[[101  99 117]
 [121 123 122]
 [123 126 116]
 [127 129 123]
 [133 136 115]]
:
[101 123 116]

[[104 144 138]
 [115 126 152]]
:
[104 126]

[[124 124 127 149 154]
 [125 126 132 139 142]]
:
[124 126]

[[127 119 122]
 [133 149 133]]
:
[127 149]

[[103 145]
 [146 104]
 [ 98 132]
 [ 98 125]]
:
[103 104]

[[120 146]
 [129 103]]
:
[120 103]

[[107 104 134 126]
 [144 150 125 129]
 [144 136 126 101]
 [147 146 127 102]]
:
[107 150 126 102]
---
[[119 147 114 124]
 [116 150 113 121]
 [140 108 136 139]
 [140 108 136 139]
 [141 106 136 140]
 [118 148 114 123]
 [139 108 136 139]
 [135 117 134 135]
 [139 110 135 138]
 [140 106 136 140]]
:
[[124 114 147 119]
 [121 113 150 116]
 [139 136 108 140]
 [139 136 108 140]
 [140 136 106 141]
 [123 114 148 118]
 [139 136 108 139]
 [135 134 117 135]
 [138 135 110 139]
 [140 136 106 140]]

[[124 148 108]
 [123 150 105]
 [133 112 151]
 [121 150 103]
 [139 114 151]
 [121 150 103]
 [139 114 151]
 [121 150 103]]
:
[[108 148 124]
 [105 150 123]
 [151 112 133]
 [103 150 121]
 [151 114 139]
 [103 150 121]
 [151 114 139]
 [103 150 121]]

[[138 127 141 123 141 117 138 130 124]
 [132 125 118 126  98 142 111 137 138]
 [131 134 127 136 122 122 138 130 124]
 [120 129 124 122 119 133 109 127 138]
 [124 140 126 132 130 120 121 133 125]
 [133 119 137 134 131 116 141 139 117]
 [133 133 121 134 125 133 112 124 132]]
:
[[124 130 138 117 141 123 141 127 138]
 [138 137 111 142  98 126 118 125 132]
 [124 130 138 122 122 136 127 134 131]
 [138 127 109 133 119 122 124 129 120]
 [125 133 121 120 130 132 126 140 124]
 [117 139 141 116 131 134 137 119 133]
 [132 124 112 133 125 134 121 133 133]]

[[141 116 126 152]
 [141 105 116 134]
 [142 107 119 142]
 [120 151 142 137]
 [124 119 119 102]
 [128 114 117 105]]
:
[[152 126 116 141]
 [134 116 105 141]
 [142 119 107 142]
 [137 142 151 120]
 [102 119 119 124]
 [105 117 114 128]]

[[131 116]
 [151 130]
 [130 111]
 [146 122]
 [103 127]]
:
[[116 131]
 [130 151]
 [111 130]
 [122 146]
 [127 103]]

[[109 115 116 118 147]
 [157 117 110 146 117]]
:
[[147 118 116 115 109]
 [117 146 110 117 157]]

[[112 131 155 123 122 137 143 149 137 137 131]
 [131 124 142 121 115 121 122 118 114 141 116]
 [132 123 140 122 110 115 120 112 111 143 125]
 [139 129 104 134 133 118 126 106 131 123 134]
 [116 131 120 140 113 113 144 115 138 136 145]
 [119 126 109 142 122 119 126 127 137 119 132]
 [149 134 139 109 141 135 134 110 131 139 125]
 [115 120 112 145 114 117 113 136 114 117 132]]
:
[[131 137 137 149 143 137 122 123 155 131 112]
 [116 141 114 118 122 121 115 121 142 124 131]
 [125 143 111 112 120 115 110 122 140 123 132]
 [134 123 131 106 126 118 133 134 104 129 139]
 [145 136 138 115 144 113 113 140 120 131 116]
 [132 119 137 127 126 119 122 142 109 126 119]
 [125 139 131 110 134 135 141 109 139 134 149]
 [132 117 114 136 113 117 114 145 112 120 115]]
---
[[131 140 130 134 126 144 138 122 123 124]
 [112 134 140 150 157 108 136 118 139 126]
 [117 133 135 141 145 113 133 121 135 127]]
:
[[124 131 140 130 134 126 144 138 122 123]
 [126 112 134 140 150 157 108 136 118 139]
 [127 117 133 135 141 145 113 133 121 135]]

[[125 132 134 115 128 136 121 129 125 122 116 132 120 123 124]
 [133 127 127 128 125 136 138 121 121 134 131 118 135 134 134]
 [131 125 128 116 127 131 131 126 124 128 115 136 132 146 119]
 [128 127 120 145 127 107 130 118 109 133 135 134 123 109 134]
 [128 133 128 133 124 149 128 121 113 129 139 127 135 145 128]]
:
[[124 125 132 134 115 128 136 121 129 125 122 116 132 120 123]
 [134 133 127 127 128 125 136 138 121 121 134 131 118 135 134]
 [119 131 125 128 116 127 131 131 126 124 128 115 136 132 146]
 [134 128 127 120 145 127 107 130 118 109 133 135 134 123 109]
 [128 128 133 128 133 124 149 128 121 113 129 139 127 135 145]]

[[133 129 107 129 102 149 123 152]
 [124 110 136 132 102 154 103 119]
 [133 142 107 112 102 144 134 132]
 [149 119 110 130 102 102 137 127]]
:
[[152 133 129 107 129 102 149 123]
 [119 124 110 136 132 102 154 103]
 [132 133 142 107 112 102 144 134]
 [127 149 119 110 130 102 102 137]]

[[125 129 126 131 125 125 126 125 127 126 126 129]
 [136 121 136 121 135 136 136 136 129 136 136 121]
 [118 137 119 137 120 118 118 118 125 119 120 137]
 [135 117 137 119 133 135 136 134 132 137 137 117]
 [141 117 140 117 139 141 141 141 129 140 140 117]
 [150 108 149 112 145 149 150 148 132 149 149 108]]
:
[[129 125 129 126 131 125 125 126 125 127 126 126]
 [121 136 121 136 121 135 136 136 136 129 136 136]
 [137 118 137 119 137 120 118 118 118 125 119 120]
 [117 135 117 137 119 133 135 136 134 132 137 137]
 [117 141 117 140 117 139 141 141 141 129 140 140]
 [108 150 108 149 112 145 149 150 148 132 149 149]]

[[154 115 132]
 [113 107 140]]
:
[[132 154 115]
 [140 113 107]]

[[127 139 127 137 155]
 [137 149 120 139 137]
 [146 143 114 130 103]]
:
[[155 127 139 127 137]
 [137 137 149 120 139]
 [103 146 143 114 130]]

[[122 130 108 129 139 140 130 157 119 124]
 [127 126 133 126 135 137 131 135 129 130]
 [133 125 146 126 124 125 128 107 133 129]
 [132 124 126 125 128 128 130 127 128 125]
 [132 126 138 123 120 119 125 110 132 130]
 [129 127 127 122 128 132 130 127 130 125]
 [132 124 121 124 131 130 126 136 125 124]
 [126 131 133 123 131 124 132 123 129 139]]
:
[[124 122 130 108 129 139 140 130 157 119]
 [130 127 126 133 126 135 137 131 135 129]
 [129 133 125 146 126 124 125 128 107 133]
 [125 132 124 126 125 128 128 130 127 128]
 [130 132 126 138 123 120 119 125 110 132]
 [125 129 127 127 122 128 132 130 127 130]
 [124 132 124 121 124 131 130 126 136 125]
 [139 126 131 133 123 131 124 132 123 129]]

[[129 125 130 127]
 [157 136 124 116]
 [132 120 133 127]
 [130 124 130 127]
 [124 118 129 103]
 [130 128 124 103]
 [131 129 124 105]
 [128 125 130 126]
 [135 108 141 124]
 [132 116 135 125]
 [131 102 143 116]]
:
[[127 129 125 130]
 [116 157 136 124]
 [127 132 120 133]
 [127 130 124 130]
 [103 124 118 129]
 [103 130 128 124]
 [105 131 129 124]
 [126 128 125 130]
 [124 135 108 141]
 [125 132 116 135]
 [116 131 102 143]]
---
[[115 127 130 127 140 137 130 142 128 125 121 112]
 [130 131 124 126 127 131 110 132 135 133 124 118]
 [122 117 122 128 126 138 125 125 136 125 131 124]
 [120 139 117 123 134 133  99 131 137 141 131 124]
 [135 104 152 136 132 138 137 132 120 129 125 107]
 [124 120 136 134 133 122 140 125 118 131 132 129]
 [122 122 132 133 141 135 138 130 123 129 130 128]
 [147 141 124 122 117 135 105 132 136 132 125 126]]
:
[[126 125 132 136 132 105 135 117 122 124 141 147]
 [128 130 129 123 130 138 135 141 133 132 122 122]
 [129 132 131 118 125 140 122 133 134 136 120 124]
 [107 125 129 120 132 137 138 132 136 152 104 135]
 [124 131 141 137 131  99 133 134 123 117 139 120]
 [124 131 125 136 125 125 138 126 128 122 117 122]
 [118 124 133 135 132 110 131 127 126 124 131 130]
 [112 121 125 128 142 130 137 140 127 130 127 115]]

[[131 132 136 124 123 128 126 127 135 118 124]
 [119 126 132 126 119 123 134 132 133 119 118]
 [119 108 136 124 126 138 120 129 123 116 148]
 [128 128 128 128 128 128 128 128 128 128 128]
 [124 106 129 119 131 133 124 132 129 114 148]]
:
[[148 114 129 132 124 133 131 119 129 106 124]
 [128 128 128 128 128 128 128 128 128 128 128]
 [148 116 123 129 120 138 126 124 136 108 119]
 [118 119 133 132 134 123 119 126 132 126 119]
 [124 118 135 127 126 128 123 124 136 132 131]]

[[147 125 100 135 125]
 [150 123 129 123 117]
 [127 119 124 119 133]]
:
[[133 119 124 119 127]
 [117 123 129 123 150]
 [125 135 100 125 147]]

[[151  98]
 [152 131]
 [155 111]
 [116 142]
 [122 151]
 [131 134]
 [127 133]
 [120 114]]
:
[[114 120]
 [133 127]
 [134 131]
 [151 122]
 [142 116]
 [111 155]
 [131 152]
 [ 98 151]]

[[100 105 127 127 152 120 130 135 110 125 121]
 [138 115 149 125 128 112 128 131 134 118 117]]
:
[[117 118 134 131 128 112 128 125 149 115 138]
 [121 125 110 135 130 120 152 127 127 105 100]]

[[128 132 131]
 [133 140 131]
 [129 132 131]
 [128 132 131]
 [134 150 131]
 [121 126 123]
 [128 134 131]]
:
[[131 134 128]
 [123 126 121]
 [131 150 134]
 [131 132 128]
 [131 132 129]
 [131 140 133]
 [131 132 128]]
